Here is a tiny trained network, its code and every weight. The questions are about switching its units off for an input and a class, where a switched-off unit gives its printed mean instead of its output.

import numpy as np


def w(rows, s, z=0):
    codes = np.array(rows[::2]) - 128.0
    scale = np.full(codes.shape[1], s)
    scale[-1] = z or s
    return codes * scale


def f(y):
    return y / 2 * (1 + np.tanh(0.7978845608 * (y + 0.044715 * y**3)))


def log_softmax(a):
    a = a - a.max(-1, keepdims=True)
    return a - np.log(np.exp(a).sum(-1, keepdims=True))


def net(x, mask):
    res = np.array(x, float).reshape(1, 3) / 4 @ E
    y = f(res @ A[0][:, :-1].T + A[0][:, -1])
    res = res + np.where(mask, y, B[0][:, -1]) @ B[0][:, :-1]
    return log_softmax(res[-1] @ U[:, :-1].T + U[:, -1])


A, B = {}, {}
E = w([
[252,84,29,76,73,82,105,70,196,104,65,97],'x0',
[84,109,187,123,115,124,101,55,119,241,52,228],'x1',
[111,66,104,110,15,149,84,172,79,113,114,141],'x2',
],0.013)
A[0] = w([
[192,115,49,76,160,122,172,135,141,52,151,105,230],'N0',
[128,208,205,213,255,154,213,143,131,124,176,105,214],'N1',
[81,77,177,129,124,78,96,78,144,170,46,206,233],'N2',
[146,125,2,81,95,125,72,225,170,9,151,87,252],'N3',
[91,211,133,197,145,153,184,136,145,133,230,121,183],'N4',
[41,102,243,134,170,211,94,126,133,189,114,194,153],'N5',
[82,106,167,202,107,238,113,190,84,106,218,142,136],'N6',
],0.007,0.0032)
B[0] = w([
[99,51,65,123,117,139,186,66,162,110,72,68,215],'N0',
[52,95,168,60,172,84,203,246,192,145,46,169,244],'N1',
[130,194,144,160,174,219,173,93,74,213,75,191,217],'N2',
[134,137,39,160,51,105,204,118,131,109,201,132,248],'N3',
[91,76,73,113,214,104,69,189,108,116,116,147,204],'N4',
[77,131,227,147,145,158,157,116,156,66,127,42,234],'N5',
[205,111,159,113,188,145,129,152,47,151,202,114,221],'N6',
],0.011,0.016)
U = w([
[150,207,125,116,132,45,35,145,154,102,113,88,4],'0',
[248,119,62,119,116,103,76,33,143,254,37,218,181],'1',
[122,155,165,169,126,26,38,113,177,84,152,118,9],'2',
[62,62,142,46,190,15,155,193,173,138,87,164,163],'3',
[81,235,205,238,134,175,155,77,128,184,109,154,137],'4',
[149,72,43,173,35,57,174,86,186,92,155,112,172],'5',
[171,106,122,165,142,110,112,175,77,125,231,117,115],'6',
],0.0083,0.0035)

Each question gives the input, the list of numbers given to net, and the class t.
The units are the neurons (one row each of A and B). Each row of codes is followed by its name. A weight is (code - 128) times the scale printed after its matrix; where a second scale follows, it is the last column's (A, B and U).
mask holds one flag per neuron, in row order. A switched-off neuron (its flag False) gives its mean, the last column of its row in B, instead of its output. The means were averaged over made-up inputs and are rounded, as every weight is.
A unit's drop is (log p(t) with every unit on - log p(t) with that unit switched off) / (log p(t) with every unit on - log p(t) with every unit switched off).
The circuit of an input: a set's keep is (log p(t) with only the set's units on - log p(t) with every unit switched off) / (log p(t) with every unit on - log p(t) with every unit switched off). Starting from all 7 units, units are removed one at a time, each time the one whose removal leaves the highest keep (on an exact tie, the one counted first), for as long as the keep stays at least 0.8.
circuit, biggest first: the units of the circuit, biggest drop first
most important unit: the unit with the biggest drop
top k neurons: the k neurons with the biggest drops, biggest first
drop when u is switched off: that unit's drop, to one decimal
input [-5,-5,4], class 6: most important unit : N6
input [-2,-5,3], class 5: top 3 neurons : (N3; N2; N0)
input [8,1,-7], class 5: top 2 neurons : (N0; N2)
input [-2,-3,5], class 6: top 2 neurons : (N6; N0)
input [-7,6,-3], class 3: top 2 neurons : (N1; N4)
input [-4,3,0], class 4: top 2 neurons : (N2; N5)
input [-2,-6,3], class 5: top 2 neurons : (N3; N0)
input [2,3,1], class 1: top 2 neurons : (N5; N1)
input [-1,0,7], class 6: top 2 neurons : (N0; N1)
input [-4,-1,4], class 6: top 2 neurons : (N1; N6)
input [2,1,5], class 5: top 3 neurons : (N6; N1; N2)
input [3,5,2], class 1: drop when N5 is switched off : 0.6
input [-8,-5,7], class 6: drop when N6 is switched off : 2.8
input [-4,-6,4], class 6: circuit, biggest first : (N6)
input [5,2,-8], class 1: drop when N1 is switched off : 0.1
input [-7,5,-7], class 3: drop when N1 is switched off : 2.7
